Here is a tiny trained network, its code and every weight. The questions are about switching its units off for an input and a target symbol, where a switched-off unit gives its printed mean instead of its output.

import numpy as np


def w(rows, s, z=0):
    codes = np.array(rows[::2]) - 128.0
    scale = np.full(codes.shape[1], s)
    scale[-1] = z or s
    return codes * scale


def norm(h):
    return h / np.sqrt((h * h).mean(-1, keepdims=True) + 1e-5)


def f(y):
    return np.maximum(y, 0)


def softmax(a):
    e = np.exp(a - a.max(-1, keepdims=True))
    return e / e.sum(-1, keepdims=True)


def log_softmax(a):
    a = a - a.max(-1, keepdims=True)
    return a - np.log(np.exp(a).sum(-1, keepdims=True))


def net(x, mask):
    ids = ['αδεηλτψ'.index(c) for c in x.split()]
    T = len(ids)
    res = E[ids] + P[:T]
    u = 0
    for l in range(3):
        r = norm(res)
        for j in range(3):
            rows = slice(2 * j, 2 * j + 2)
            q, k, v = (r @ M[l][rows].T for M in (Q, K, V))
            z = softmax(np.where(np.tri(T) > 0, q @ k.T / 2**0.5, -1e9)) @ v
            o = O[l][rows]
            res = res + np.where(mask[u + j], z, o[:, -1]) @ o[:, :-1]
        u += 3
        y = f(norm(res) @ A[l][:, :-1].T + A[l][:, -1])
        res = res + np.where(mask[u : u + 4], y, B[l][:, -1]) @ B[l][:, :-1]
        u += 4
    return log_softmax(norm(res)[-1] @ U[:, :-1].T + U[:, -1])


Q, K, V, O, A, B = {}, {}, {}, {}, {}, {}
E = w([
[93,161,110,88,108,94,92,97],'α',
[86,2,106,110,114,80,124,98],'δ',
[159,120,71,167,153,117,118,100],'ε',
[132,168,161,165,119,136,109,15],'η',
[145,130,149,57,114,110,202,114],'λ',
[152,160,150,252,124,109,153,138],'τ',
[125,119,214,109,132,147,117,169],'ψ',
],0.026)
P = w([
[24,119,197,100,249,127,146,134],'0',
[100,112,143,149,157,79,127,141],'1',
[130,152,164,125,155,101,103,156],'2',
[135,146,157,119,148,113,98,155],'3',
[136,138,154,114,143,125,86,153],'4',
[140,126,142,103,139,133,89,149],'5',
[139,125,147,100,128,148,86,152],'6',
[138,117,140,98,124,159,85,154],'7',
[137,113,143,93,116,173,89,156],'8',
[119,113,145,103,103,185,90,159],'9',
[129,111,137,89,97,184,77,155],'10',
[111,101,129,92,79,180,84,151],'11',
],0.012)
Q[0] = w([
[175,75,188,141,51,93,159,133],'0.h1',
[143,128,56,164,134,223,173,204],'0.h1',
[144,166,114,97,111,120,200,253],'0.h2',
[134,44,146,56,167,151,109,120],'0.h2',
[208,130,120,136,108,124,107,117],'0.h3',
[112,92,184,55,101,125,97,104],'0.h3',
],0.016)
K[0] = w([
[83,118,121,183,88,180,130,185],'0.h1',
[135,170,104,186,247,49,151,145],'0.h1',
[119,119,148,57,214,45,220,121],'0.h2',
[128,94,153,35,22,108,102,158],'0.h2',
[160,117,84,130,81,178,122,171],'0.h3',
[144,90,118,88,38,236,94,95],'0.h3',
],0.015)
V[0] = w([
[129,118,85,174,177,103,65,65],'0.h1',
[165,60,134,170,182,142,70,211],'0.h1',
[172,149,86,146,53,129,146,149],'0.h2',
[113,142,102,192,192,148,100,131],'0.h2',
[114,142,79,110,185,108,148,254],'0.h3',
[162,167,77,149,126,242,171,144],'0.h3',
],0.012)
O[0] = w([
[232,10,134,11,190,126,81,129,118],'0.h1',
[48,115,214,58,44,203,115,150,165],'0.h1',
[162,193,217,143,127,145,140,158,69],'0.h2',
[181,134,105,139,251,84,124,116,114],'0.h2',
[93,144,133,138,225,222,254,128,2],'0.h3',
[230,99,60,143,112,238,134,110,31],'0.h3',
],0.0059,0.0092)
A[0] = w([
[126,112,46,149,174,134,92,196,94],'0.n1',
[77,196,7,62,150,137,101,146,98],'0.n2',
[209,142,128,172,115,145,141,185,3],'0.n3',
[164,138,127,78,77,93,204,130,105],'0.n4',
],0.015,0.0034)
B[0] = w([
[209,95,57,113,128,144,147,58,243],'0.n1',
[211,234,133,65,178,53,154,182,230],'0.n2',
[62,101,209,140,226,66,143,255,224],'0.n3',
[217,172,180,172,99,80,177,66,253],'0.n4',
],0.0097,0.0025)
Q[1] = w([
[138,83,143,197,227,127,121,222],'1.h1',
[166,127,229,119,93,88,161,194],'1.h1',
[75,99,143,76,101,134,66,207],'1.h2',
[52,67,46,76,93,99,135,74],'1.h2',
[139,208,163,108,132,121,90,7],'1.h3',
[72,120,145,133,177,163,50,28],'1.h3',
],0.016)
K[1] = w([
[90,118,143,88,253,70,162,28],'1.h1',
[29,155,168,92,95,167,213,60],'1.h1',
[12,119,146,136,70,137,85,66],'1.h2',
[164,107,183,42,73,37,74,82],'1.h2',
[153,151,37,161,17,103,58,160],'1.h3',
[189,121,153,82,38,124,59,133],'1.h3',
],0.016)
V[1] = w([
[89,73,81,134,138,69,195,171],'1.h1',
[177,171,108,51,62,151,243,110],'1.h1',
[104,131,59,134,125,135,125,41],'1.h2',
[108,157,210,134,177,101,114,3],'1.h2',
[184,183,252,208,146,158,131,36],'1.h3',
[199,40,227,95,62,93,212,155],'1.h3',
],0.019)
O[1] = w([
[162,88,121,119,124,83,78,44,106],'1.h1',
[159,110,132,237,89,75,118,97,80],'1.h1',
[99,114,125,191,187,142,135,129,95],'1.h2',
[83,164,94,156,87,185,23,167,250],'1.h2',
[131,147,18,127,94,158,70,108,192],'1.h3',
[130,108,115,144,3,67,216,55,147],'1.h3',
],0.013)
A[1] = w([
[162,232,138,136,115,155,112,59,248],'1.n1',
[211,90,67,118,114,253,104,63,155],'1.n2',
[132,122,109,87,56,153,160,89,152],'1.n3',
[213,108,55,148,210,161,184,106,78],'1.n4',
],0.019,0.0012)
B[1] = w([
[154,120,249,152,143,206,226,174,237],'1.n1',
[70,115,195,240,2,143,17,156,254],'1.n2',
[143,194,181,132,74,179,129,129,245],'1.n3',
[161,32,111,144,144,225,252,161,195],'1.n4',
],0.013,0.0094)
Q[2] = w([
[162,253,104,142,201,174,122,79],'2.h1',
[160,171,72,109,146,45,147,191],'2.h1',
[141,79,111,157,114,129,153,138],'2.h2',
[121,76,150,134,134,228,135,87],'2.h2',
[170,99,146,170,119,190,146,113],'2.h3',
[75,20,71,114,97,121,128,89],'2.h3',
],0.02)
K[2] = w([
[221,188,122,159,155,222,68,109],'2.h1',
[131,179,219,90,191,99,177,82],'2.h1',
[82,95,72,137,101,131,161,103],'2.h2',
[126,89,184,137,86,203,147,178],'2.h2',
[103,147,85,189,144,181,195,106],'2.h3',
[35,6,83,104,120,92,152,100],'2.h3',
],0.017)
V[2] = w([
[124,30,229,163,152,131,143,202],'2.h1',
[73,58,30,124,53,89,142,204],'2.h1',
[68,109,111,137,209,145,73,6],'2.h2',
[104,139,130,39,205,189,122,167],'2.h2',
[161,117,214,134,141,110,185,69],'2.h3',
[106,110,64,101,224,42,152,53],'2.h3',
],0.016)
O[2] = w([
[201,97,81,161,119,207,137,88,154],'2.h1',
[87,2,219,124,187,182,134,14,169],'2.h1',
[39,233,80,150,135,147,241,69,92],'2.h2',
[202,146,97,239,69,63,128,117,150],'2.h2',
[69,172,62,113,129,168,51,113,112],'2.h3',
[153,73,192,150,51,192,80,234,5],'2.h3',
],0.0084,0.022)
A[2] = w([
[158,90,91,168,131,74,74,102,134],'2.n1',
[119,153,111,125,69,184,131,92,88],'2.n2',
[96,196,101,56,136,177,216,171,26],'2.n3',
[152,116,194,126,252,83,90,186,2],'2.n4',
],0.022,0.0039)
B[2] = w([
[51,181,169,102,176,169,153,147,173],'2.n1',
[176,63,113,159,149,124,146,187,254],'2.n2',
[109,238,181,105,88,217,174,228,175],'2.n3',
[220,89,182,183,122,63,127,255,175],'2.n4',
],0.016,0.013)
U = w([
[174,84,179,174,127,40,132,219,20],'α',
[53,110,183,98,144,52,153,60,243],'δ',
[192,91,73,158,187,199,206,100,234],'ε',
[98,190,61,174,120,162,29,103,199],'η',
[155,184,73,253,16,71,192,45,111],'λ',
[254,180,129,80,74,159,88,38,91],'τ',
[84,181,144,100,61,209,232,196,4],'ψ',
],0.0054,0.0021)

Each question gives the input, a string of symbols that net reads in full, and the target symbol t.
The units are the heads (2 rows each of Q, K, V and O) and the neurons (one row each of A and B). Each row of codes is followed by its name. A weight is (code - 128) times the scale printed after its matrix; where a second scale follows, it is the last column's (O, A, B and U).
mask holds one flag per unit, layer by layer, with each layer's heads first. A switched-off unit (its flag False) gives its mean, the last column of its rows in O or B, instead of its output. The means were averaged over made-up inputs and are rounded, as every weight is.
A unit's drop is (log p(t) with every unit on - log p(t) with that unit switched off) / (log p(t) with every unit on - log p(t) with every unit switched off).
The circuit of an input: a set's keep is (log p(t) with only the set's units on - log p(t) with every unit switched off) / (log p(t) with every unit on - log p(t) with every unit switched off). Starting from the 12 units with the biggest drops (on a tie, the unit counted first), units are removed one at a time, each time the one whose removal leaves the highest keep (on an exact tie, the one counted first), for as long as the keep stays at least 0.8.
circuit, biggest first: the units of the circuit, biggest drop first
k most important neurons of layer l: the k neurons of layer l with the biggest drops, biggest first
heads that matter: for each layer, one digit per head in row order, 1 if its drop is at least 0.15 and else 0, layers parted by /
input η δ λ ψ λ λ τ δ η η λ η, target λ: heads that matter => 111 / 101 / 000
input ε λ ε τ τ, target ε: 3 most important neurons of layer 0 => [0.n1; 0.n3; 0.n4]
input α τ λ α δ η α η η η, target η: heads that matter => 001 / 011 / 000
input η η τ η, target τ: circuit, biggest first => [0.n3; 0.h1; 1.h1]
input ψ ψ δ λ δ η λ δ λ, target δ: circuit, biggest first => [1.h3; 2.h1]
input η ψ η η η ψ η τ ψ, target η: heads that matter => 000 / 010 / 000
input η λ ψ λ δ η τ δ ψ, target δ: circuit, biggest first => [2.h1; 1.n1; 2.h3]
input η δ λ δ, target λ: circuit, biggest first => [1.h3]
input α ψ α ψ η α ε λ η δ ε λ, target η: circuit, biggest first => [0.h1; 1.h3]
input δ α λ δ λ α δ η α τ, target τ: circuit, biggest first => [1.h2; 1.h1; 0.h2]
input ψ δ λ η ε η δ ε ε η, target δ: heads that matter => 010 / 001 / 000
input δ τ λ δ η λ η η ε η, target ε: 2 most important neurons of layer 1 => [1.n4; 1.n1]
input ψ η ψ ε η, target ψ: heads that matter => 011 / 111 / 000
input ψ τ η ψ, target τ: heads that matter => 111 / 010 / 010
input ψ ψ λ λ ψ λ δ, target δ: heads that matter => 000 / 000 / 110
input α δ δ τ, target λ: 2 most important neurons of layer 0 => [0.n3; 0.n2]
input ε ε δ δ η α δ, target η: circuit, biggest first => [1.h2; 0.h1]
input η η δ ψ η η ψ, target η: circuit, biggest first => [1.h2]
input η δ ε ε ε, target ε: heads that matter => 011 / 011 / 000
input ψ λ η δ λ η, target δ: heads that matter => 011 / 001 / 000
input α ψ τ λ δ λ, target δ: most important neuron of layer 0 => [0.n3]
input δ δ η λ ε η α λ δ λ ε η, target α: heads that matter => 001 / 001 / 000
input τ λ τ η η ψ τ ε λ τ, target η: heads that matter => 101 / 011 / 000
input δ η τ τ η ψ τ λ α η δ, target η: 2 most important neurons of layer 0 => [0.n2; 0.n4]
input η λ α ε λ, target α: circuit, biggest first => [1.h3; 2.n4]
input δ τ η ε λ δ δ ψ λ λ, target λ: heads that matter => 101 / 100 / 000
